Below are the code and all the weights of a small trained network. Each question names an input and a target symbol and asks about switching units off, where a switched-off unit gives its printed mean instead of its output.

import numpy as np


def w(rows, s, z=0):
    codes = np.array(rows[::2]) - 128.0
    scale = np.full(codes.shape[1], s)
    scale[-1] = z or s
    return codes * scale


def f(y):
    return np.maximum(y, 0)


def softmax(a):
    e = np.exp(a - a.max(-1, keepdims=True))
    return e / e.sum(-1, keepdims=True)


def log_softmax(a):
    a = a - a.max(-1, keepdims=True)
    return a - np.log(np.exp(a).sum(-1, keepdims=True))


def net(x, mask):
    ids = ['βγδελμφ'.index(c) for c in x.split()]
    T = len(ids)
    res = E[ids] + P[:T]
    r = res
    for j in range(3):
        rows = slice(3 * j, 3 * j + 3)
        q, k, v = (r @ M[0][rows].T for M in (Q, K, V))
        z = softmax(np.where(np.tri(T) > 0, q @ k.T / 3**0.5, -1e9)) @ v
        o = O[0][rows]
        res = res + np.where(mask[j], z, o[:, -1]) @ o[:, :-1]
    y = f(res @ A[0][:, :-1].T + A[0][:, -1])
    res = res + np.where(mask[3:11], y, B[0][:, -1]) @ B[0][:, :-1]
    return log_softmax(res[-1] @ U[:, :-1].T + U[:, -1])


Q, K, V, O, A, B = {}, {}, {}, {}, {}, {}
E = w([
[34,193,110,75],'β',
[132,157,115,219],'γ',
[106,235,37,116],'δ',
[156,141,139,158],'ε',
[174,189,175,128],'λ',
[74,42,245,201],'μ',
[102,242,134,224],'φ',
],0.012)
P = w([
[2,93,160,169],'0',
[160,186,131,159],'1',
[135,199,131,166],'2',
[124,204,115,158],'3',
[110,172,87,153],'4',
[100,204,101,181],'5',
[99,203,83,195],'6',
],0.0086)
Q[0] = w([
[208,4,102,127],'h1',
[146,126,75,156],'h1',
[131,42,58,77],'h1',
[250,148,50,116],'h2',
[160,57,130,122],'h2',
[28,166,95,124],'h2',
[163,76,200,82],'h3',
[153,121,117,113],'h3',
[126,122,96,186],'h3',
],0.014)
K[0] = w([
[249,249,64,105],'h1',
[110,73,231,83],'h1',
[195,160,128,100],'h1',
[87,159,41,36],'h2',
[174,200,112,113],'h2',
[4,41,163,160],'h2',
[111,196,154,73],'h3',
[139,126,79,38],'h3',
[149,106,191,229],'h3',
],0.011)
V[0] = w([
[18,130,136,8],'h1',
[175,183,109,136],'h1',
[165,149,90,178],'h1',
[154,88,217,49],'h2',
[119,130,42,165],'h2',
[63,174,117,78],'h2',
[75,82,127,128],'h3',
[125,146,177,62],'h3',
[94,143,139,206],'h3',
],0.011)
O[0] = w([
[218,2,112,209,210],'h1',
[174,86,180,169,54],'h1',
[187,141,182,112,87],'h1',
[101,54,76,238,78],'h2',
[182,144,151,97,113],'h2',
[223,100,158,193,179],'h2',
[148,179,143,31,155],'h3',
[135,123,82,227,98],'h3',
[113,159,201,84,254],'h3',
],0.0098,0.0094)
A[0] = w([
[26,62,183,91,100],'n1',
[132,72,192,75,72],'n2',
[131,154,142,107,44],'n3',
[123,28,254,100,92],'n4',
[77,143,175,119,138],'n5',
[128,127,102,108,2],'n6',
[75,211,173,103,84],'n7',
[89,92,187,112,75],'n8',
],0.0089,0.0073)
B[0] = w([
[170,110,56,158,170],'n1',
[188,106,69,239,141],'n2',
[154,87,166,104,145],'n3',
[207,131,80,139,162],'n4',
[115,88,175,100,197],'n5',
[188,73,210,251,128],'n6',
[163,72,139,154,249],'n7',
[165,109,175,136,143],'n8',
],0.012,0.015)
U = w([
[26,96,91,14,254],'β',
[69,160,172,75,110],'γ',
[166,253,101,42,110],'δ',
[118,130,174,3,10],'ε',
[121,174,207,53,82],'λ',
[112,97,113,138,103],'μ',
[13,208,203,159,213],'φ',
],0.0076,0.0046)

Each question gives the input, a string of symbols that net reads in full, and the target symbol t.
The units are the heads (3 rows each of Q, K, V and O) and the neurons (one row each of A and B). Each row of codes is followed by its name. A weight is (code - 128) times the scale printed after its matrix; where a second scale follows, it is the last column's (O, A, B and U).
mask holds one flag per unit, heads first, then neurons. A switched-off unit (its flag False) gives its mean, the last column of its rows in O or B, instead of its output. The means were averaged over made-up inputs and are rounded, as every weight is.
A unit's drop is (log p(t) with every unit on - log p(t) with that unit switched off) / (log p(t) with every unit on - log p(t) with every unit switched off).
The circuit of an input: a set's keep is (log p(t) with only the set's units on - log p(t) with every unit switched off) / (log p(t) with every unit on - log p(t) with every unit switched off). Starting from all 11 units, units are removed one at a time, each time the one whose removal leaves the highest keep (on an exact tie, the one counted first), for as long as the keep stays at least 0.8.
units of the circuit, in order: the units of the circuit, biggest drop first
most important unit: the unit with the biggest drop
k most important neurons: the k neurons with the biggest drops, biggest first
which heads matter: for each layer, one digit per head in row order, 1 if its drop is at least 0.15 and else 0, layers parted by /
drop when u is switched off: that unit's drop, to one decimal
input φ δ β β β β φ, target λ: units of the circuit, in order : [h2, h1, h3, n7]
input δ ε β γ, target δ: which heads matter : 110
input γ φ γ, target ε: which heads matter : 110
input φ δ β φ β, target λ: units of the circuit, in order : [h2, h1, n1]
input δ β ε λ β, target δ: units of the circuit, in order : [h2, n5]
input β μ γ φ φ β, target β: which heads matter : 010
input λ μ μ γ γ, target φ: which heads matter : 000
input δ δ δ β δ φ, target δ: units of the circuit, in order : [h2]
input μ μ γ, target β: units of the circuit, in order : [h2, h1]
input γ δ δ, target ε: which heads matter : 111
input δ β λ ε, target δ: units of the circuit, in order : [n7, n5]
input δ β φ β, target δ: 3 most important neurons : [n7, n5, n4]
input β λ γ β λ β δ, target μ: drop when h1 is switched off : 1.6
input φ β φ β, target λ: drop when h2 is switched off : 0.4
input β μ φ, target φ: most important unit : n7
input γ φ γ β β, target ε: drop when h2 is switched off : 0.4
